Below is a small trained network, with its code and all its weights. Each question gives an input and a target symbol and asks what happens when units are switched off, that is, made to give their printed mean instead of their output.

import numpy as np


def w(rows, s, z=0):
    codes = np.array(rows[::2]) - 128.0
    scale = np.full(codes.shape[1], s)
    scale[-1] = z or s
    return codes * scale


def norm(h):
    return h / np.sqrt((h * h).mean(-1, keepdims=True) + 1e-5)


def f(y):
    return np.maximum(y, 0)


def softmax(a):
    e = np.exp(a - a.max(-1, keepdims=True))
    return e / e.sum(-1, keepdims=True)


def log_softmax(a):
    a = a - a.max(-1, keepdims=True)
    return a - np.log(np.exp(a).sum(-1, keepdims=True))


def net(x, mask):
    ids = ['βγδεζθλξπστφψω'.index(c) for c in x.split()]
    T = len(ids)
    res = E[ids] + P[:T]
    u = 0
    for l in range(2):
        r = norm(res)
        for j in range(2):
            rows = slice(4 * j, 4 * j + 4)
            q, k, v = (r @ M[l][rows].T for M in (Q, K, V))
            z = softmax(np.where(np.tri(T) > 0, q @ k.T / 4**0.5, -1e9)) @ v
            o = O[l][rows]
            res = res + np.where(mask[u + j], z, o[:, -1]) @ o[:, :-1]
        u += 2
        y = f(norm(res) @ A[l][:, :-1].T + A[l][:, -1])
        res = res + np.where(mask[u : u + 16], y, B[l][:, -1]) @ B[l][:, :-1]
        u += 16
    return log_softmax(norm(res)[-1] @ U[:, :-1].T + U[:, -1])


Q, K, V, O, A, B = {}, {}, {}, {}, {}, {}
E = w([
[197,110,73,151],'β',
[128,113,143,122],'γ',
[48,198,119,121],'δ',
[90,174,143,95],'ε',
[153,162,130,111],'ζ',
[163,126,163,182],'θ',
[114,142,140,107],'λ',
[151,71,175,66],'ξ',
[92,78,163,122],'π',
[94,254,141,126],'σ',
[221,176,89,86],'τ',
[66,122,134,149],'φ',
[116,177,67,171],'ψ',
[128,125,101,148],'ω',
],0.023)
P = w([
[3,206,92,106],'0',
[10,192,69,99],'1',
[52,204,76,93],'2',
[68,224,95,91],'3',
[73,200,72,74],'4',
[96,205,89,81],'5',
[109,231,65,64],'6',
[141,223,106,66],'7',
],0.0018)
Q[0] = w([
[48,193,115,103],'0.h1',
[33,6,108,122],'0.h1',
[204,21,166,80],'0.h1',
[184,176,46,186],'0.h1',
[88,62,179,95],'0.h2',
[125,127,104,126],'0.h2',
[162,125,128,121],'0.h2',
[77,57,192,106],'0.h2',
],0.011)
K[0] = w([
[72,208,66,34],'0.h1',
[32,35,62,76],'0.h1',
[193,2,220,126],'0.h1',
[214,191,73,240],'0.h1',
[91,118,61,8],'0.h2',
[133,110,131,141],'0.h2',
[82,141,177,145],'0.h2',
[91,123,59,1],'0.h2',
],0.0085)
V[0] = w([
[139,162,128,102],'0.h1',
[165,253,62,152],'0.h1',
[110,130,147,144],'0.h1',
[129,130,132,131],'0.h1',
[128,130,128,131],'0.h2',
[123,156,92,169],'0.h2',
[148,155,221,170],'0.h2',
[54,128,29,73],'0.h2',
],0.0042)
O[0] = w([
[93,100,127,113,197],'0.h1',
[10,40,25,128,236],'0.h1',
[132,144,151,141,137],'0.h1',
[129,127,128,130,127],'0.h1',
[129,130,128,129,129],'0.h2',
[172,164,83,132,139],'0.h2',
[114,184,193,197,120],'0.h2',
[167,82,102,2,249],'0.h2',
],0.0032,0.0011)
A[0] = w([
[128,157,139,139,138],'0.n1',
[146,2,57,136,49],'0.n2',
[133,94,19,202,42],'0.n3',
[133,152,178,126,7],'0.n4',
[90,128,132,78,97],'0.n5',
[163,153,104,106,71],'0.n6',
[78,57,142,99,79],'0.n7',
[138,123,175,124,121],'0.n8',
[44,138,164,104,90],'0.n9',
[134,91,66,166,82],'0.n10',
[183,119,176,111,142],'0.n11',
[111,83,153,140,34],'0.n12',
[161,146,161,124,2],'0.n13',
[163,128,133,203,71],'0.n14',
[82,194,98,101,178],'0.n15',
[94,27,171,114,68],'0.n16',
],0.0095,0.0044)
B[0] = w([
[120,111,157,102,151],'0.n1',
[66,23,61,154,145],'0.n2',
[6,61,78,90,171],'0.n3',
[78,179,136,78,131],'0.n4',
[133,103,195,91,173],'0.n5',
[105,98,152,166,144],'0.n6',
[175,161,225,118,161],'0.n7',
[91,199,142,117,159],'0.n8',
[120,110,222,39,196],'0.n9',
[23,37,72,114,151],'0.n10',
[54,196,137,120,180],'0.n11',
[159,171,180,107,133],'0.n12',
[91,151,137,121,130],'0.n13',
[82,147,124,253,138],'0.n14',
[96,93,225,60,254],'0.n15',
[187,177,223,132,173],'0.n16',
],0.0059,0.0067)
Q[1] = w([
[94,84,78,124],'1.h1',
[118,238,228,93],'1.h1',
[144,236,250,96],'1.h1',
[87,194,170,123],'1.h1',
[121,115,127,130],'1.h2',
[223,150,139,129],'1.h2',
[195,134,152,111],'1.h2',
[144,175,139,120],'1.h2',
],0.018)
K[1] = w([
[53,114,82,95],'1.h1',
[221,229,150,182],'1.h1',
[235,204,164,181],'1.h1',
[191,250,118,204],'1.h1',
[129,131,110,124],'1.h2',
[66,75,208,168],'1.h2',
[58,119,201,200],'1.h2',
[136,164,197,153],'1.h2',
],0.011)
V[1] = w([
[85,97,208,240],'1.h1',
[113,157,224,2],'1.h1',
[117,122,135,96],'1.h1',
[67,143,205,139],'1.h1',
[120,139,98,83],'1.h2',
[4,28,120,79],'1.h2',
[119,140,157,199],'1.h2',
[129,126,132,133],'1.h2',
],0.0046)
O[1] = w([
[89,101,193,209,128],'1.h1',
[144,56,1,164,255],'1.h1',
[123,120,95,129,147],'1.h1',
[115,97,96,187,189],'1.h1',
[134,141,129,161,147],'1.h2',
[83,110,227,171,207],'1.h2',
[118,124,133,85,103],'1.h2',
[127,127,128,126,126],'1.h2',
],0.0064,0.0044)
A[1] = w([
[152,228,124,154,107],'1.n1',
[127,179,167,147,76],'1.n2',
[250,107,185,145,169],'1.n3',
[157,37,67,124,114],'1.n4',
[167,137,114,244,84],'1.n5',
[83,119,157,159,156],'1.n6',
[217,152,70,175,178],'1.n7',
[86,86,88,206,3],'1.n8',
[177,147,46,177,127],'1.n9',
[173,159,146,225,51],'1.n10',
[154,122,137,85,149],'1.n11',
[133,134,161,71,203],'1.n12',
[68,124,121,135,130],'1.n13',
[170,167,187,82,135],'1.n14',
[126,92,154,203,138],'1.n15',
[240,51,122,126,77],'1.n16',
],0.013,0.0059)
B[1] = w([
[202,77,147,37,147],'1.n1',
[160,169,153,147,149],'1.n2',
[48,227,86,132,192],'1.n3',
[218,167,117,179,166],'1.n4',
[82,121,252,140,137],'1.n5',
[195,136,151,143,203],'1.n6',
[94,221,158,82,142],'1.n7',
[85,208,158,122,149],'1.n8',
[96,202,67,177,139],'1.n9',
[112,71,211,87,136],'1.n10',
[143,117,96,124,180],'1.n11',
[162,107,78,145,254],'1.n12',
[168,142,156,102,200],'1.n13',
[108,127,61,196,215],'1.n14',
[161,97,117,199,154],'1.n15',
[55,115,151,58,152],'1.n16',
],0.011,0.0085)
U = w([
[141,165,64,109,179],'β',
[144,122,100,234,100],'γ',
[49,153,162,80,82],'δ',
[210,180,165,66,84],'ε',
[210,111,93,185,137],'ζ',
[131,173,184,184,171],'θ',
[181,227,112,69,7],'λ',
[158,49,140,152,190],'ξ',
[155,84,191,171,142],'π',
[36,143,95,142,86],'σ',
[248,133,130,123,123],'τ',
[49,40,113,194,91],'φ',
[106,104,169,48,135],'ψ',
[136,54,138,84,153],'ω',
],0.019,0.011)

Each question gives the input, a string of symbols that net reads in full, and the target symbol t.
The units are the heads (4 rows each of Q, K, V and O) and the neurons (one row each of A and B). Each row of codes is followed by its name. A weight is (code - 128) times the scale printed after its matrix; where a second scale follows, it is the last column's (O, A, B and U).
mask holds one flag per unit, layer by layer, with each layer's heads first. A switched-off unit (its flag False) gives its mean, the last column of its rows in O or B, instead of its output. The means were averaged over made-up inputs and are rounded, as every weight is.
A unit's drop is (log p(t) with every unit on - log p(t) with that unit switched off) / (log p(t) with every unit on - log p(t) with every unit switched off).
The circuit of an input: a set's keep is (log p(t) with only the set's units on - log p(t) with every unit switched off) / (log p(t) with every unit on - log p(t) with every unit switched off). Starting from the 12 units with the biggest drops (on a tie, the unit counted first), units are removed one at a time, each time the one whose removal leaves the highest keep (on an exact tie, the one counted first), for as long as the keep stays at least 0.8.
circuit, biggest first: the units of the circuit, biggest drop first
most important unit: the unit with the biggest drop
top k neurons: the k neurons with the biggest drops, biggest first
k most important neurons of layer l: the k neurons of layer l with the biggest drops, biggest first
which heads matter: for each layer, one digit per head in row order, 1 if its drop is at least 0.15 and else 0, layers parted by /
drop when u is switched off: that unit's drop, to one decimal
input δ π τ θ δ, target θ: circuit, biggest first => (1.h1, 0.h2, 1.n6, 0.n15)
input τ ξ θ φ ξ ζ, target θ: most important unit => 1.h1
input δ β ψ, target δ: 2 most important neurons of layer 1 => (1.n14, 1.n12)
input ψ ξ θ ε ξ ω γ γ, target θ: circuit, biggest first => (1.h1, 0.n16)
input τ γ β, target β: which heads matter => 00 / 01
input ξ φ ζ δ τ σ φ, target β: circuit, biggest first => (1.h1, 1.h2)
input φ π ζ, target τ: top 2 neurons => (1.n14, 0.n15)
input ε γ λ ξ δ θ ψ, target σ: circuit, biggest first => (0.n3, 1.n12)
input ζ ψ δ, target ψ: top 2 neurons => (1.n14, 1.n3)
input θ θ β, target θ: circuit, biggest first => (0.h2, 1.n5)
input ξ ψ γ ω φ ψ β, target γ: 3 most important neurons of layer 0 => (0.n2, 0.n15, 0.n3)
input θ δ φ, target θ: which heads matter => 00 / 10
input φ τ ξ ψ, target σ: circuit, biggest first => (1.n12, 0.n3)
input δ ω ω λ, target ω: which heads matter => 00 / 00
input ζ τ δ ω ψ π β ζ, target β: top neuron => (1.n6)
input θ ψ ξ ζ τ ψ λ, target ω: top 2 neurons => (1.n3, 0.n15)
input π δ ε δ ζ ζ, target ζ: which heads matter => 10 / 00
input ε σ ξ ξ γ, target τ: 2 most important neurons of layer 0 => (0.n11, 0.n8)
input γ δ ξ β δ ξ ζ, target τ: 2 most important neurons of layer 1 => (1.n4, 1.n14)
input γ ξ δ ξ ξ φ φ, target ξ: most important unit => 0.n9
input π ω θ σ ψ, target θ: which heads matter => 01 / 11
input φ τ τ β δ ε γ π, target β: which heads matter => 00 / 10
input γ δ ε π ψ γ, target ε: top 2 neurons => (0.n11, 0.n15)
input φ σ π, target θ: top 2 neurons => (0.n16, 1.n3)
input ξ γ γ ε, target ω: top 2 neurons => (1.n3, 1.n12)
input φ θ δ π σ β, target γ: 3 most important neurons of layer 1 => (1.n15, 1.n4, 1.n9)
input π ξ π σ δ ζ, target ζ: most important unit => 1.n4
input π δ ε ψ β ω ω, target φ: 2 most important neurons of layer 0 => (0.n3, 0.n2)
input ξ θ ζ ξ ξ, target θ: drop when 0.h2 is switched off => 0.1
